Here is a tiny trained network, its code and every weight. The questions are about switching its units off for an input and a target symbol, where a switched-off unit gives its printed mean instead of its output.

import numpy as np


def w(rows, s, z=0):
    codes = np.array(rows[::2]) - 128.0
    scale = np.full(codes.shape[1], s)
    scale[-1] = z or s
    return codes * scale


def f(y):
    return y / 2 * (1 + np.tanh(0.7978845608 * (y + 0.044715 * y**3)))


def softmax(a):
    e = np.exp(a - a.max(-1, keepdims=True))
    return e / e.sum(-1, keepdims=True)


def log_softmax(a):
    a = a - a.max(-1, keepdims=True)
    return a - np.log(np.exp(a).sum(-1, keepdims=True))


def net(x, mask):
    ids = ['ΘΞΨαβγδεηλμστφω'.index(c) for c in x.split()]
    T = len(ids)
    res = E[ids] + P[:T]
    u = 0
    for l in range(2):
        r = res
        for j in range(3):
            rows = slice(2 * j, 2 * j + 2)
            q, k, v = (r @ M[l][rows].T for M in (Q, K, V))
            z = softmax(np.where(np.tri(T) > 0, q @ k.T / 2**0.5, -1e9)) @ v
            o = O[l][rows]
            res = res + np.where(mask[u + j], z, o[:, -1]) @ o[:, :-1]
        u += 3
        y = f(res @ A[l][:, :-1].T + A[l][:, -1])
        res = res + np.where(mask[u : u + 4], y, B[l][:, -1]) @ B[l][:, :-1]
        u += 4
    return log_softmax(res[-1] @ U[:, :-1].T + U[:, -1])


Q, K, V, O, A, B = {}, {}, {}, {}, {}, {}
E = w([
[171,193,129,82],'Θ',
[89,252,111,148],'Ξ',
[35,197,142,138],'Ψ',
[124,251,87,152],'α',
[127,147,155,69],'β',
[121,104,213,13],'γ',
[2,71,192,78],'δ',
[121,76,171,43],'ε',
[161,211,78,134],'η',
[138,225,179,68],'λ',
[158,133,104,87],'μ',
[26,75,232,34],'σ',
[99,104,127,87],'τ',
[78,157,200,66],'φ',
[100,122,177,54],'ω',
],0.0031)
P = w([
[134,117,92,123],'0',
[125,91,183,202],'1',
[182,152,153,88],'2',
[91,156,210,228],'3',
[92,149,74,91],'4',
[133,166,218,174],'5',
[149,195,158,55],'6',
[100,216,213,222],'7',
[4,155,121,126],'8',
[222,150,254,135],'9',
[61,172,66,52],'10',
[201,145,186,210],'11',
[197,239,202,11],'12',
[190,153,184,205],'13',
],0.0083)
Q[0] = w([
[158,176,170,71],'L0H0',
[129,152,201,120],'L0H0',
[90,159,96,32],'L0H1',
[70,146,50,154],'L0H1',
[2,239,208,46],'L0H2',
[86,89,115,234],'L0H2',
],0.022)
K[0] = w([
[108,144,66,79],'L0H0',
[92,177,113,109],'L0H0',
[119,164,88,34],'L0H1',
[54,126,56,128],'L0H1',
[84,210,104,6],'L0H2',
[218,130,177,128],'L0H2',
],0.025)
V[0] = w([
[118,195,207,178],'L0H0',
[69,207,231,133],'L0H0',
[175,149,181,190],'L0H1',
[78,224,106,42],'L0H1',
[208,99,179,93],'L0H2',
[88,4,158,111],'L0H2',
],0.012)
O[0] = w([
[151,38,113,113,159],'L0H0',
[155,19,185,148,253],'L0H0',
[114,137,202,154,201],'L0H1',
[164,36,94,58,221],'L0H1',
[132,179,149,46,104],'L0H2',
[2,148,135,115,48],'L0H2',
],0.0091,0.0031)
A[0] = w([
[139,141,1,156,248],'L0N0',
[93,118,222,60,193],'L0N1',
[110,213,202,146,214],'L0N2',
[120,193,72,55,89],'L0N3',
],0.011,0.0011)
B[0] = w([
[36,167,248,73,156],'L0N0',
[180,158,66,162,225],'L0N1',
[138,66,101,184,254],'L0N2',
[148,199,51,180,143],'L0N3',
],0.013,0.0061)
Q[1] = w([
[117,170,126,197],'L1H0',
[174,109,162,178],'L1H0',
[35,118,141,141],'L1H1',
[182,150,182,250],'L1H1',
[144,99,141,200],'L1H2',
[92,92,122,94],'L1H2',
],0.022)
K[1] = w([
[56,123,68,122],'L1H0',
[84,206,137,128],'L1H0',
[186,141,171,216],'L1H1',
[77,252,121,101],'L1H1',
[124,195,179,177],'L1H2',
[174,107,97,134],'L1H2',
],0.019)
V[1] = w([
[192,218,136,152],'L1H0',
[86,138,224,107],'L1H0',
[14,92,66,178],'L1H1',
[149,89,251,137],'L1H1',
[166,208,117,57],'L1H2',
[196,97,40,69],'L1H2',
],0.022)
O[1] = w([
[114,148,46,67,255],'L1H0',
[193,98,90,173,125],'L1H0',
[83,164,106,255,169],'L1H1',
[201,145,192,118,65],'L1H1',
[171,118,55,109,115],'L1H2',
[67,95,54,186,79],'L1H2',
],0.018,0.0093)
A[1] = w([
[168,247,96,132,145],'L1N0',
[85,166,75,43,155],'L1N1',
[74,173,107,143,26],'L1N2',
[139,174,113,40,4],'L1N3',
],0.014,0.0028)
B[1] = w([
[44,161,175,92,204],'L1N0',
[186,217,148,159,255],'L1N1',
[140,44,107,61,217],'L1N2',
[114,1,133,192,203],'L1N3',
],0.018,0.029)
U = w([
[196,86,79,197,16],'Θ',
[198,150,170,79,138],'Ξ',
[168,135,176,198,55],'Ψ',
[197,71,154,61,17],'α',
[141,156,131,121,253],'β',
[132,140,157,2,154],'γ',
[76,87,142,229,97],'δ',
[200,127,87,76,82],'ε',
[145,43,120,142,26],'η',
[120,148,225,68,148],'λ',
[116,163,139,180,241],'μ',
[36,89,141,107,124],'σ',
[45,167,163,108,196],'τ',
[76,158,204,165,187],'φ',
[117,67,56,123,151],'ω',
],0.0045,0.0042)

Each question gives the input, a string of symbols that net reads in full, and the target symbol t.
The units are the heads (2 rows each of Q, K, V and O) and the neurons (one row each of A and B). Each row of codes is followed by its name. A weight is (code - 128) times the scale printed after its matrix; where a second scale follows, it is the last column's (O, A, B and U).
mask holds one flag per unit, layer by layer, with each layer's heads first. A switched-off unit (its flag False) gives its mean, the last column of its rows in O or B, instead of its output. The means were averaged over made-up inputs and are rounded, as every weight is.
A unit's drop is (log p(t) with every unit on - log p(t) with that unit switched off) / (log p(t) with every unit on - log p(t) with every unit switched off).
The circuit of an input: a set's keep is (log p(t) with only the set's units on - log p(t) with every unit switched off) / (log p(t) with every unit on - log p(t) with every unit switched off). Starting from the 12 units with the biggest drops (on a tie, the unit counted first), units are removed one at a time, each time the one whose removal leaves the highest keep (on an exact tie, the one counted first), for as long as the keep stays at least 0.8.
circuit, biggest first: the units of the circuit, biggest drop first
most important unit: the unit with the biggest drop
k most important neurons: the k neurons with the biggest drops, biggest first
k most important neurons of layer l: the k neurons of layer l with the biggest drops, biggest first
heads that matter: for each layer, one digit per head in row order, 1 if its drop is at least 0.15 and else 0, layers parted by /
input τ μ λ, target τ: 3 most important neurons of layer 0 -> L0N0, L0N1, L0N3
input δ α ε μ τ Ξ γ β Θ φ μ Ψ, target δ: most important unit -> L0H0
input Ψ Ψ φ Θ η β γ Ξ δ α β β η Θ, target Ψ: heads that matter -> 011 / 101
input ω ε σ λ ε φ Ψ β Θ ω α γ α η, target ω: circuit, biggest first -> L0N3, L1H1, L1N2
input Θ σ λ Θ η γ δ, target δ: circuit, biggest first -> L1N3, L1H1, L1N2, L0N2
input σ τ Ξ ω φ η τ η φ ε, target σ: circuit, biggest first -> L1N1, L1H2
input μ τ Θ η α σ τ φ μ ω μ φ ε Ψ, target μ: 4 most important neurons -> L0N0, L0N3, L1N0, L0N2
input α Ξ σ φ α δ Ψ τ Ψ β η λ γ β, target α: 4 most important neurons -> L0N0, L0N2, L0N1, L1N1
input δ ε Ψ β β ε ε ε, target δ: circuit, biggest first -> L0H0, L0H2, L1H1
input λ δ φ γ σ Θ β α γ ε σ δ, target λ: circuit, biggest first -> L1H2, L0H1
input φ γ σ β τ Θ μ σ ε β λ τ ω, target Θ: 3 most important neurons -> L0N2, L1N3, L1N0
input β τ φ φ δ α η, target σ: circuit, biggest first -> L1N1, L1H2
input φ μ β γ α γ ε λ Θ γ μ α Ψ Ξ, target φ: 2 most important neurons -> L0N1, L1N2
input μ α ε α Θ Θ η α ω Ψ γ σ μ, target ε: 3 most important neurons -> L0N2, L0N0, L1N1
input γ Θ σ η, target γ: 3 most important neurons -> L0N3, L1N2, L1N3
input ε η Ψ, target γ: most important neuron -> L1N2
input δ β α σ σ μ ε τ, target δ: 3 most important neurons of layer 0 -> L0N1, L0N0, L0N2
input η δ α ε τ α Ψ Θ, target η: heads that matter -> 101 / 011
input μ μ Θ δ σ μ ε Ξ, target μ: 2 most important neurons of layer 0 -> L0N0, L0N3
input δ α ε φ η γ, target δ: circuit, biggest first -> L0H0, L1H1, L0H2
input α Ψ Ψ γ Ψ δ, target α: heads that matter -> 101 / 111
input ω Ψ ω β η φ α μ Ξ Ψ ε γ ε σ, target ω: heads that matter -> 111 / 010
input σ ω β τ Ξ Θ α μ ω γ γ σ Θ β, target σ: 2 most important neurons -> L0N3, L1N1
